In the rows, 128 means zero.
Each row of numbers belongs to one of the objects below and depends on some of the facts about them. Some rows are named. Which object is each other row?

Known rows:
[136 163 131 133 178 129 132 122 128 122 131 124 138 122 115 123 132 107
 118 108 116 118 130 134 130 120 129 124 128 130 144 135 114 128 142 124
 124 119 117 129 134 131 122 122 121 122 125 125 130 135] -> <72>
[138 177 126 130 136 118 121 128 110 117 144 135 128 126 146 156 128 111
 105 104 125 100 121 125 136 122 124 102 110 126 116 120 159 146 139 124
 120 159 115  96 111 129 122 141 121 105 134 121 121 132] -> <311>
[151 134 127 134 134 125 121 138 131 132 118 125 159 124 154 133 151  97
 120 121 133 121 133 141 130 141 149 137 141 122 124 124 103 129 140 110
 128 141 130 119 131 104 128 123 112 136 150 163 131 122] -> <745>
[136 158 132 134 190 132 135 120 133 123 128 122 142 120 105 112 133 106
 122 110 113 123 133 137 128 120 130 131 135 131 154 140 101 123 143 125
 126 107 117 139 142 131 122 116 121 127 124 128 134 136] -> <94>
[119 133 115 142 115 142 117 138 138 101 158 119 135 111 117 125 151  90
 104 132 124  91 113 117 142 128 129 130 143 121 118 128 113 122 133 133
 121 160 106 107 151 126 124 107 121 131 137 137 174 127] -> <888>
[113 117 111 153 114 139 115 159 121 109 130 133 126 186 144 136 167 107
 125 134 118 162 146 125 117 139 117 161 139 112 130 127 163 125 120 146
 131 161 103 144 144 109 119 144 125 158 119  69 101 122] -> <91>
[108 155 126 133  77 128 113  94  81 122 137 126 125 211 135 158 133 152
 116  78 106 128 121 156  68 144 127 145 151 125 157 142 107 151 137 175
 126 192 123 143 134 110 119 147 114 103 100 131  72 103] -> <1456>
[ 95 122 125 155 129 111 139 173 165 114  79 181 105 143  81  87 198  94
 175 128 129 211 117 116  91 122 140 136 109 133 161 107 175 126 115 202
 151 131 118 113 125 192 125 179 116 158  12  18  94 118] -> <307>
[145 165 124 125  82 130 121  92 139 120 125 131 123 130 140 161 131 150
 116 112 135 115 127 108 112 124 132 132  87 133 156 130 184 152 139 137
 132 155 113 102 127 108 117 141 138 118 108 128 144 123] -> <921>
[119 103 152 110  95 108 122 112 170 126 119 102 115 117 135 186 120 147
 140 125 170  87 117 103  89 127 131 155 109 124 156 129 156 135 124 169
 129 130 117 131 142 120 102 114 154 156 145 138 129 119] -> <598>
[119 102 152 109  95 107 122 112 170 126 120 102 115 118 134 185 120 147
 139 124 170  86 117 102  89 127 131 156 109 125 156 129 155 134 124 170
 129 131 117 130 142 119 102 114 154 155 145 139 129 119] -> <172>
[145 153 128 128 121 140 131  89 154 126 113 122 133 127 113 132 135 147
 129 115 126 132 135 117 106 122 136 151 103 136 182 143 145 137 142 137
 135 120 115 131 147 109 117 125 137 134 100 130 151 126] -> <1238>
[147 128 130 127  87 140 117  99 148 146 102 108 151 111 152 128 139 150
 133 124 149 162 148 112 110 149 168 142 114 140 157 114 115 140 131  95
 128 138 131  95 122  65 122 139 132 145 132 156 155 118] -> <201>
[ 89 167 141 136  77 141 111  88  73 141 143 112 129 163 120 162 100 168
 138 101 110 185 148 133  56 147 160 144 144 138 143 124  83 150 118 113
 124 176 129 120 120 100 116 134 118  92 118 127  81 106] -> <1305>
[125 139 138 136 106 141 111 119 125 160 120 112 151  98 140 127 129 113
 145 137 140 181 157 115 100 143 174 153 127 128 127 113  99 131 125  88
 133 139 134 104 132  95 128 130 122 138 151 148 156 114] -> <93>
[134 157 133 137 185 127 116 138 108 155 125 116 132 139 156 126 127  94
 131 124 128 177 167 120 124 124 130 137 117 119 125 122 143 127 131  94
 126 121 117 130 128 107 121 149 135 152 159  86 117 137] -> <549>
[ 78 132 131 159 145 116 134 172 151 129  88 171 103 123  70  74 186  85
 186 136 129 247 129 107  84 121 155 127 115 139 147  98 140 120 107 168
 146 127 121  98 120 193 125 176 119 157  22   8  99 121] -> <1279>

There are 2 kinds of fact about the objects: ω, δ.
ω: is of sort; δ: refers to
<446> | ω f | δ <439>
<83> | ω b | δ <193>
<1130> | ω b | δ <1154>
<683> | ω b | δ <618>
<164> | ω a | δ <660>
<1229> | ω a | δ <205>
<1297> | ω b
<745> | ω a | δ <266>
<536> | ω a | δ <1081>
<599> | ω a | δ <3>
<1428> | ω e | δ <1327>
<888> | ω a
<1305> | ω e | δ <1456>
<1316> | ω c | δ <378>
<1311> | ω c | δ <83>
<1327> | ω b | δ <846>
<963> | ω g | δ <592>
<172> | ω c | δ <1292>
<453> | ω a
<1105> | ω b | δ <325>
<610> | ω g | δ <1229>
<91> | ω b | δ <975>
<1054> | ω a | δ <1383>
<547> | ω a | δ <696>
<1058> | ω c | δ <490>
<855> | ω d | δ <721>
<3> | ω a | δ <1314>
<53> | ω c | δ <114>
<1358> | ω a | δ <547>
<921> | ω c | δ <184>
<1071> | ω a | δ <1019>
<427> | ω a | δ <1344>
<1456> | ω b | δ <1266>
<1055> | ω a | δ <745>
<940> | ω a | δ <126>
<1023> | ω c | δ <72>
<1146> | ω f | δ <855>
<1085> | ω d
<1455> | ω b | δ <403>
<632> | ω b | δ <1285>
<205> | ω e | δ <1058>
<696> | ω f | δ <1407>
<1137> | ω a | δ <1087>
<861> | ω b | δ <684>
<266> | ω e | δ <142>
<1481> | ω g | δ <897>
<897> | ω a | δ <1358>
<684> | ω a | δ <102>
<1266> | ω a
<188> | ω a | δ <1465>
<1285> | ω b | δ <1455>
<1081> | ω c | δ <311>
<643> | ω c | δ <911>
<529> | ω b | δ <1515>
<1238> | ω c | δ <53>
<1424> | ω f | δ <1466>
<396> | ω b | δ <91>
<1148> | ω a | δ <188>
<184> | ω a | δ <1442>
<1513> | ω a | δ <598>
<1087> | ω b | δ <101>
<1019> | ω b | δ <1305>
<598> | ω c | δ <172>
<920> | ω a | δ <1317>
<660> | ω a | δ <901>
<1176> | ω d
<201> | ω d | δ <1171>
<1314> | ω a | δ <94>
<795> | ω b | δ <1428>
<925> | ω c | δ <764>
<1466> | ω e | δ <920>
<901> | ω g | δ <549>
<1408> | ω c | δ <1137>
<1154> | ω a | δ <819>
<701> | ω b | δ <140>
<187> | ω d | δ <201>
<1302> | ω e | δ <763>
<378> | ω c | δ <536>
<140> | ω c | δ <36>
<1317> | ω a | δ <1481>
<1228> | ω a | δ <940>
<454> | ω c | δ <1265>
<1279> | ω g
<622> | ω f
<142> | ω a | δ <890>
<66> | ω e | δ <446>
<1171> | ω b | δ <244>
<1407> | ω f | δ <133>
<819> | ω e | δ <1146>
<40> | ω d | δ <1424>
<314> | ω e | δ <683>
<800> | ω f | δ <847>
<847> | ω a | δ <643>
<102> | ω a | δ <314>
<311> | ω a | δ <1130>
<483> | ω a | δ <453>
<592> | ω d | δ <93>
<403> | ω a | δ <1339>
<971> | ω a
<1442> | ω a | δ <1010>
<439> | ω f | δ <164>
<114> | ω f | δ <908>
<890> | ω c | δ <963>
<1070> | ω c | δ <307>
<975> | ω b | δ <1176>
<552> | ω d
<126> | ω b | δ <701>
<763> | ω c | δ <483>
<76> | ω b | δ <1302>
<846> | ω a | δ <1055>
<72> | ω a | δ <1054>
<1339> | ω d | δ <888>
<1265> | ω a | δ <66>
<133> | ω a | δ <1023>
<1010> | ω g | δ <427>
<618> | ω e | δ <1514>
<737> | ω a | δ <1513>
<244> | ω a | δ <795>
<94> | ω a | δ <1408>
<325> | ω a | δ <861>
<36> | ω a | δ <522>
<1344> | ω a | δ <40>
<721> | ω a | δ <803>
<803> | ω a | δ <177>
<1514> | ω g | δ <1311>
<522> | ω f | δ <396>
<1465> | ω a | δ <1105>
<764> | ω a | δ <610>
<307> | ω b | δ <1279>
<549> | ω g | δ <1148>
<911> | ω c | δ <187>
<93> | ω e | δ <622>
<490> | ω a | δ <632>
<380> | ω a | δ <1238>
<1292> | ω b | δ <601>
<1515> | ω g | δ <1316>
<101> | ω d | δ <971>
<908> | ω b | δ <599>
<193> | ω a | δ <925>
<177> | ω b | δ <921>
<601> | ω b | δ <76>
<1383> | ω b | δ <380>
<1394> | ω b | δ <800>

Which object is each row?
No name comes twice in this set of rows, the named rows included.
[133 169 122 129 111 120 114 117 111 127 139 135 116 148 149 146 136 112
 107  98 128 105 119 121 119 120 116 119 102 119 133 126 178 150 142 161
 128 172 113 103 126 129 124 162 128 119 119 110 134 122] : <1130>
[129 138 129 137 122 132 109 126 117 158 121 116 145 127 148 110 148  90
 132 122 136 163 143 129 106 138 156 144 138 121 127 120  93 127 135 112
 131 150 132 111 140 106 131 141 122 148 145 140 148 114] : <963>
[124 135 117 141 125 139 118 140 135 105 154 120 136 114 124 129 148  92
 105 130 125  96 118 119 143 128 129 129 140 121 117 127 120 123 133 127
 121 156 107 109 146 123 123 111 122 132 141 134 163 128] : <490>
[132 129 114 135  62 148 115 106 159 107 136 118 130 121 127 144 150 134
 114 137 137 108 123 101 120 131 135 153 111 126 151 134 158 134 133 139
 131 161 106 107 155 101 119 117 139 141 119 137 181 119] : <1058>
[169 149 130 127 144 127 126 117 142 137 100 125 141 147 172 168 131 145
 130 126 138 152 168 116 126 130 129 153  88 126 155 131 198 141 135  96
 134 110 115 141 123  80 114 140 143 151 145 107 108 137] : <454>
[129 149 134 129 144 150 132  81 153 135 112 103 134 105  98 102 122 157
 136 113 127 162 146 107 108 127 150 137 110 148 189 132 106 132 134 112
 126 105 118 115 137  93 116 129 141 136 102 123 164 132] : <101>
[131 162 130 125 108 140 122  86 137 132 123 112 125 109 126 131 118 160
 123 109 136 147 138  99 113 128 146 119  93 145 164 119 146 148 131 111
 122 139 116  86 117  91 116 146 141 122 108 119 155 129] : <40>
[126 138 118 140 131 137 119 141 134 106 151 120 137 117 128 132 147  93
 107 130 125 100 122 120 144 128 128 129 137 120 118 127 125 124 134 124
 121 152 108 111 144 121 123 113 122 132 144 132 157 130] : <1229>
[150 131 125 131 112 123 114 128 128 145 111 127 147 150 166 129 158 100
 122 114 137 129 135 139 113 140 140 151 128 114 139 128 135 136 144 143
 135 153 129 126 139 101 130 148 119 149 139 148 134 113] : <1394>
[116 171 131 135 155 131 116 113 108 146 138 120 121 127 120 111 126 100
 126 109 121 155 138 119 109 117 134 123 119 127 138 126 119 132 136 125
 126 140 118 110 135 132 124 148 131 128 124 102 143 128] : <1481>
[132 167 123 130 119 123 116 116 115 128 137 134 118 147 143 139 138 111
 110  99 126 109 121 123 117 120 117 123 106 119 139 129 171 146 143 161
 129 165 113 110 130 130 124 158 128 121 117 111 137 122] : <177>
[143 147 126 137 169 128 124 145 127 120 134 123 143 128 148 141 137  98
 113 126 125 120 143 128 146 128 125 130 128 120 120 127 141 127 135 105
 122 128 113 128 130 112 121 123 123 138 156 118 124 138] : <102>
[108 109 154 116 158 101 125 143 149 123 137 102 122 110 128 167 119 105
 131 120 158  73 111 121 111 124 125 133 140 119 125 124 113 122 125 160
 119 125 119 134 137 143 108 106 137 147 166 136 115 128] : <453>
[117 182 128 132 123 122 108 117  94 143 147 127 113 130 144 136 123 104
 116 105 129 142 132 112 114 119 131 107 104 124 117 114 153 146 134 125
 122 170 117  87 117 130 124 162 131 115 131  98 134 126] : <1515>
[131 150 127 134 166 135 128 110 134 133 123 122 130 143 107 101 142 106
 125 105 115 128 131 134 111 117 122 148 127 123 171 147 120 126 146 162
 133 121 115 147 157 131 124 137 128 140 108 117 148 126] : <1087>

The same objects again, as new rows of numbers:
Some objects and their rows:
[137 126 142 141  99 119 126 132 107 121 148 162 161 119 129  83 152 139
 121  80 137 124 165 122 125 114 122 144 168  88] -> <1465>
[160 129 141 108  80 128 106 126 163 143 159 106 148 131 115 114 110 113
 136 154 130 105 148 133 136 107 116 126 127 124] -> <133>
[131 123 131 139 148 114 123 130 137 137 179 127 149 120 124 113 140 172
 136  93 135 130 124 136 138 119 124 107 119 131] -> <1228>
[159 125 136 105 100 130 115 121 143 133 165 122 167 129 117  95 123 140
 144 163 135 103 111 117 148  99 116 130 120 122] -> <1317>
[145 119 143 122  52 123 100 131 191 148 142 103 116 133 115 139 115 102
 120 129 126 127 184 151 122 116 118 108 131 143] -> <3>
[117 127 124 132 178 117 129 127 164 142 180 118 135 118 120 126 154 148
 148  79 127 115 119 133 146 120 133  84 116 122] -> <601>
[128 116 185 155 172 118 115 119 174 149 138 139 116 129 135 114 161 131
 140 102 119  97 106 106 116 114 117 110 104 132] -> <632>
[129 121 152 130 126 129 122 125 159 134 150 128 137 123 124 123 143 130
 139  93 127 108 129 125 132 116 134 102 123 122] -> <1456>
[126 130 132 135  97 126 131 127 141 124 139 155 140 121 125  98 161 105
 131  71 126 102 157 118 126 109 131 138 164  75] -> <1105>
[134 127 179 140 126 144 112 114 144 124 153 137 155 118 140 113 111 145
 131  76 134 108 108 137 111 133 148 110 114 140] -> <795>
[123 125 130 132 174 120 129 128 155 140 171 127 138 117 123 128 150 155
 145  78 129 116 117 128 143 124 133  92 115 118] -> <126>
[129 123 150 130 117 127 120 123 160 136 149 132 136 124 125 117 148 135
 138  99 129 109 130 123 131 122 132 108 125 118] -> <307>
[121 104 147 123  62 132 122 125 180 124 129 147 119 126 123 130 185 159
 154 133 133 140 115 116 120 107 141 109 119 144] -> <1130>
[113 122 129 129 220 144 120 126 161 143 173 114 117 122 118 126 176 112
 160  87 121 116  99 133 152 144 137  65 156 105] -> <172>
[112 122 124 127 223 142 122 124 173 145 169 109 116 123 118 127 173 115
 158  87 120 114  98 134 153 135 136  63 153 100] -> <140>
[129 112 144 120 161 136 100 129 106 139 115 132 119 124 132 136 125 155
 142 128 130 129 147 134 123 179 124 117 151 133] -> <101>
[124 103 101 124  98 119 131 120 139 127 125 149  93 133 128 119 128 150
 157 143 138 131 134 137 133 154 130 130 147 161] -> <1515>

Rows to name:
No name comes twice in this set of rows, the named rows included.
[122 105 137 108 121 160 117 117 176 127 137 121 120 135 116 109 187 106
 170 154 127 116  83 109 140 114 139  91 154 112] : <921>
[119 115 183 150 199 147 108 122 145 146 123 149 116 128 133 103 186  98
 146  92 114  95 104  98 122 138 121 101 159  89] : <1311>
[123 110 137 129  90 130 121 123 180 131 137 137 122 125 121 123 170 138
 146 112 133 128 126 124 125 109 138 102 128 136] : <529>
[122 112 186 149 205 145 104 118 167 151 126 139 104 135 133 102 187  91
 153 104 111  93 100 102 121 132 121  95 151  94] : <925>
[128 127 147 137 118 126 128 128 124 129 130 163 149 118 128 101 169 125
 131  68 126 102 149 107 121 116 129 137 154  82] : <861>
[120 121 149 124 172 157 108 123 150 139 137 126 127 125 125 119 168 113
 151 107 122 109 107 122 134 138 135  90 158 103] : <1070>
[131 125 165 136 133 134 113 120 137 129 150 143 149 118 134 117 136 149
 134  85 133 111 118 126 119 130 141 108 119 128] : <1394>
[135 127 132 138  93 122 123 130 123 124 160 146 155 119 125  97 138 141
 129  87 135 125 155 132 130 109 125 137 155 104] : <1265>
[155 125 143 112  64 123 102 128 177 150 147 100 132 131 113 126 111 107
 126 143 126 117 179 142 129 115 118 113 132 130] : <380>
[127 107 132 111  66 136 129 119 184 124 140 132 124 131 117 116 174 139
 159 150 131 121 109 113 135  91 137 111 121 132] : <177>
[130 117 106 127 133 118 133 118 138 135 139 137 107 136 130 111 105 132
 146 132 131 109 140 142 138 156 126 131 153 151] : <1279>

The same objects again, as new rows of numbers:
Some rows with their names:
[131 103  97  69 117 112 155 149 142 106 154  79 156 126 105 135 125 116
 153 131 117 137  99 153  38 160 121 125 144 144] -> <1081>
[150 108 178 108 120 123 136  86 103  86 132 137  38  76 165 162 137 160
 157 130 121 159  98  84 153 137 152 143 119 107] -> <36>
[134 162 132 140 112 162 138 129  81 147 121 157  99  82 152 117 132  97
 117 137 128 148 148 139 153 144 171  78 169 128] -> <164>
[ 97 112 127 142  95 152 110 152 106  73 107 165 146  99 132 166 154 154
 128 123 104 110 155  69 125 141 161 138 108 160] -> <599>
[ 94 121 105 135  85 116 125 148 144  74 145 140 177 122 135 107 145 113
 157 105  96 145 103 120  71 122 110 135  71 191] -> <53>
[137  99 119  80 136 149 138 151 102 112 117 106 137 101 102 202 133 158
 126 151 130 108 147 109 103 177 155 128 178 114] -> <311>
[128 109 103  80 116 109 150 141 141 107 154  88 153 128 114 120 126 117
 150 126 115 141  98 154  45 154 119 127 139 148] -> <1316>
[128 116 144 148 151 124  95 117 126 113  83 154 110 102 158 120 118 182
 107 112 132 114 156 154  88 134 110  78 176 114] -> <1513>
[101 130 117 111 158 140 101  92 141 172 128 110 134 152 192 123 133  63
 144 106 109 115 117 124  64 124 121 163 105 114] -> <93>
[140 150 130 169 101 159 106 100 123 156  92  89 114 161 139 172 124 101
 114 118 134  83 157 102 238 114 208 122 172  99] -> <1514>
[134 172 131 145 105 160 139 128  76 154 123 157  98  85 149 113 129  92
 116 136 129 151 151 139 165 144 179  76 174 132] -> <1148>
[118 101  96  66 143 146 113 120 129 138 115  61 154 127 126 211 126  66
 167 101 125 104 112 146  43 161 132 129 136 111] -> <819>
[134 157 115 127  98  67 126  93 144 137 143  78 146 178 112  90 102 114
 116 112 118 141  95 127 120 125 146 153 130 180] -> <925>
[124 123 128 113 127 102 130 139 137 140 145 125 130 138  97 117 121  95
 127 109 129 122 125 148  98 116 112 124  99 129] -> <1297>
[131 165 132 142 107 163 140 130  82 150 122 159  98  82 148 113 131  95
 118 138 129 151 148 139 156 143 174  75 173 128] -> <660>
[154 112 124 153 162 198 114 120 146 150  95  94 149 104 131 237 127 135
 140 139 150 102 132 129 216 124 123 119 160  77] -> <1010>
[131 126 139 132 135 139 120 119 111 124 113 144 117 105 143 148 130 154
 114 138 126 127 139 105 141 142 142 132 149 129] -> <1266>

Name these rows:
No name comes twice in this set of rows, the named rows included.
[118 173 110 128 105 128 100  80 110 177 114  87 128 152 157 131 112  21
 141  85 121 129 118 147 113 127 170 112 130 141] : <314>
[115 168 112 127 108 118  97  76 117 173 111  81 131 166 152 138 111  33
 137  84 121 121 115 136 120 125 166 130 127 145] : <618>
[139 157 137 144 115 109 112  95 104 143 105 110 121 150 113 147 109 147
  89 134 131 118 142  86 188 136 185 152 161 154] : <193>
[126 141 115 143 175 154  90  79 147 174 110 100 167 107 151 193 110  69
 161  97 139 147  85 159 122 117  64 130  92 140] : <1466>
[135 129 142 136 132 111 109 100 116 126 106 117 123 140 123 157 117 172
 100 135 126 116 138  84 163 138 157 158 149 144] : <403>
[104 114 130 131 101 146 115 148 104  81 109 155 135 105 135 160 150 153
 125 129 108 109 152  77 120 143 163 133 124 148] : <1137>
[112 117 133 131 112 142 118 136 105  95 111 151 130 109 137 156 143 154
 122 132 112 115 150  84 127 144 159 135 131 142] : <971>
[124 128 138 127 158 146 130 124 119 155 131 155 121 124 165 116 139 156
 102 164 119 123 148  89 131 138 137 168 148 117] : <847>
[110 136 112 157 114 120 121 128 152 103 147 139 181 110 136 112 130 117
 150 110 113 167  84 139 102 113  74 138  73 192] : <1023>
[116 129 139 124 167 149 132 126 123 164 140 159 122 130 174 105 142 154
  95 173 115 118 149  79 126 135 137 180 147 114] : <142>
[138 137 143 136 125  99 104  89 116 128 104 107 123 156 115 157 110 176
  90 130 127 110 137  75 175 137 169 167 151 147] : <490>
[ 91 108 116 125  88 115 119 170 132  85 138 148 159 132  92 137 144  93
 141  91 107 104 138 111  84 115 124 130  54 160] : <908>
[128 168 119 126  92 117 147 141 106 167 153 131 111 129  96  84 115  35
 119 106 132 137 138 175 128 118 155  76 125 135] : <1105>
[151 126 130 137 172 160 124 117 119 148 113 127 151  79 113 203 116 164
 118 154 150 145 118 128 168 146  97 130 150 135] : <427>

